Below is a small trained network, with its code and all its weights. Each question gives an input and a class and asks what happens when units are switched off, that is, made to give their printed mean instead of their output.

import numpy as np


def w(rows, s, z=0):
    codes = np.array(rows[::2]) - 128.0
    scale = np.full(codes.shape[1], s)
    scale[-1] = z or s
    return codes * scale


def f(y):
    return y / 2 * (1 + np.tanh(0.7978845608 * (y + 0.044715 * y**3)))


def log_softmax(a):
    a = a - a.max(-1, keepdims=True)
    return a - np.log(np.exp(a).sum(-1, keepdims=True))


def net(x, mask):
    res = np.array(x, float).reshape(1, 7) / 4 @ E
    y = f(res @ A[0][:, :-1].T + A[0][:, -1])
    res = res + np.where(mask, y, B[0][:, -1]) @ B[0][:, :-1]
    return log_softmax(res[-1] @ U[:, :-1].T + U[:, -1])


A, B = {}, {}
E = w([
[201,91,225,16,36],'x0',
[91,169,195,93,144],'x1',
[43,220,160,122,67],'x2',
[178,189,26,65,218],'x3',
[73,152,3,68,71],'x4',
[11,62,119,112,196],'x5',
[146,63,81,81,155],'x6',
],0.0045)
A[0] = w([
[153,146,99,95,129,113],'neuron 0',
[120,130,118,139,155,164],'neuron 1',
[49,171,113,133,101,119],'neuron 2',
[148,122,83,83,105,83],'neuron 3',
[110,109,156,92,162,77],'neuron 4',
[19,158,118,131,84,120],'neuron 5',
[144,137,103,101,115,126],'neuron 6',
[105,147,113,98,128,3],'neuron 7',
[157,159,128,110,139,187],'neuron 8',
[142,133,95,96,121,105],'neuron 9',
[113,139,118,111,122,44],'neuron 10',
[126,126,105,154,145,185],'neuron 11',
[92,32,119,119,107,68],'neuron 12',
[115,90,184,112,79,126],'neuron 13',
[164,154,121,127,146,186],'neuron 14',
[153,194,189,93,155,200],'neuron 15',
[115,123,122,124,139,125],'neuron 16',
[67,108,186,85,203,107],'neuron 17',
[122,129,164,136,92,134],'neuron 18',
[118,138,248,135,34,153],'neuron 19',
[121,116,139,132,112,144],'neuron 20',
[83,136,75,195,166,210],'neuron 21',
[131,125,116,130,131,144],'neuron 22',
[132,133,134,133,123,177],'neuron 23',
[142,125,100,144,143,173],'neuron 24',
[100,127,129,126,157,124],'neuron 25',
[132,183,156,134,146,52],'neuron 26',
[98,109,163,91,179,85],'neuron 27',
],0.017,0.0037)
B[0] = w([
[137,156,159,66,139,145],'neuron 0',
[137,162,134,143,119,143],'neuron 1',
[93,119,146,106,46,170],'neuron 2',
[117,118,149,42,157,151],'neuron 3',
[101,112,165,167,107,140],'neuron 4',
[112,146,93,106,3,185],'neuron 5',
[109,133,142,76,136,141],'neuron 6',
[140,64,124,110,128,127],'neuron 7',
[119,180,116,106,149,151],'neuron 8',
[124,132,156,66,147,142],'neuron 9',
[151,93,137,117,106,123],'neuron 10',
[150,167,124,142,128,149],'neuron 11',
[146,122,175,114,219,161],'neuron 12',
[121,136,142,159,186,180],'neuron 13',
[122,169,87,124,150,151],'neuron 14',
[150,199,95,117,188,182],'neuron 15',
[126,138,159,126,127,131],'neuron 16',
[89,132,187,185,52,176],'neuron 17',
[136,141,114,160,143,158],'neuron 18',
[122,210,150,173,215,244],'neuron 19',
[130,128,124,137,142,137],'neuron 20',
[132,220,125,186,138,196],'neuron 21',
[131,141,134,120,133,132],'neuron 22',
[134,138,122,134,131,139],'neuron 23',
[146,164,113,119,136,146],'neuron 24',
[115,150,158,128,110,140],'neuron 25',
[154,80,157,127,176,137],'neuron 26',
[103,119,177,183,89,150],'neuron 27',
],0.03,0.012)
U = w([
[137,2,196,124,181,26],'0',
[215,86,40,173,140,51],'1',
[88,138,150,166,36,107],'2',
[142,121,115,31,108,111],'3',
[151,34,77,143,59,1],'4',
[140,183,148,169,192,228],'5',
],0.0056,0.0027)

Each question gives the input, the list of numbers given to net, and the class t.
The units are the neurons (one row each of A and B). Each row of codes is followed by its name. A weight is (code - 128) times the scale printed after its matrix; where a second scale follows, it is the last column's (A, B and U).
mask holds one flag per neuron, in row order. A switched-off neuron (its flag False) gives its mean, the last column of its row in B, instead of its output. The means were averaged over made-up inputs and are rounded, as every weight is.
A unit's drop is (log p(t) with every unit on - log p(t) with that unit switched off) / (log p(t) with every unit on - log p(t) with every unit switched off).
The circuit of an input: a set's keep is (log p(t) with only the set's units on - log p(t) with every unit switched off) / (log p(t) with every unit on - log p(t) with every unit switched off). Starting from the 12 units with the biggest drops (on a tie, the unit counted first), units are removed one at a time, each time the one whose removal leaves the highest keep (on an exact tie, the one counted first), for as long as the keep stays at least 0.8.
units of the circuit, in order: the units of the circuit, biggest drop first
unit that matters most: the unit with the biggest drop
k most important neurons: the k neurons with the biggest drops, biggest first
drop of u: that unit's drop, to one decimal
input [-3,-6,-8,2,8,-1,8], class 3: units of the circuit, in order : [neuron 19; neuron 3]
input [1,-6,-8,-4,-5,2,2], class 0: units of the circuit, in order : [neuron 19; neuron 21; neuron 12]
input [6,3,-4,-1,1,3,4], class 0: unit that matters most : neuron 21
input [-5,-7,3,-3,0,-6,0], class 2: 2 most important neurons : [neuron 19; neuron 15]
input [-6,0,0,7,1,4,0], class 2: 3 most important neurons : [neuron 19; neuron 15; neuron 12]
input [3,1,-6,-1,5,7,1], class 0: 2 most important neurons : [neuron 19; neuron 12]
input [1,-1,-8,3,-1,-2,-5], class 3: 2 most important neurons : [neuron 19; neuron 21]
input [4,2,-3,-5,6,7,-5], class 2: 2 most important neurons : [neuron 5; neuron 15]
input [6,-6,6,-4,7,0,8], class 3: drop of neuron 21 : 0.1
input [-1,-4,4,0,1,-3,5], class 3: drop of neuron 19 : 0.4
input [1,-7,8,-5,5,5,0], class 2: drop of neuron 5 : 0.2
input [2,-3,-6,0,3,2,0], class 3: drop of neuron 19 : 0.6
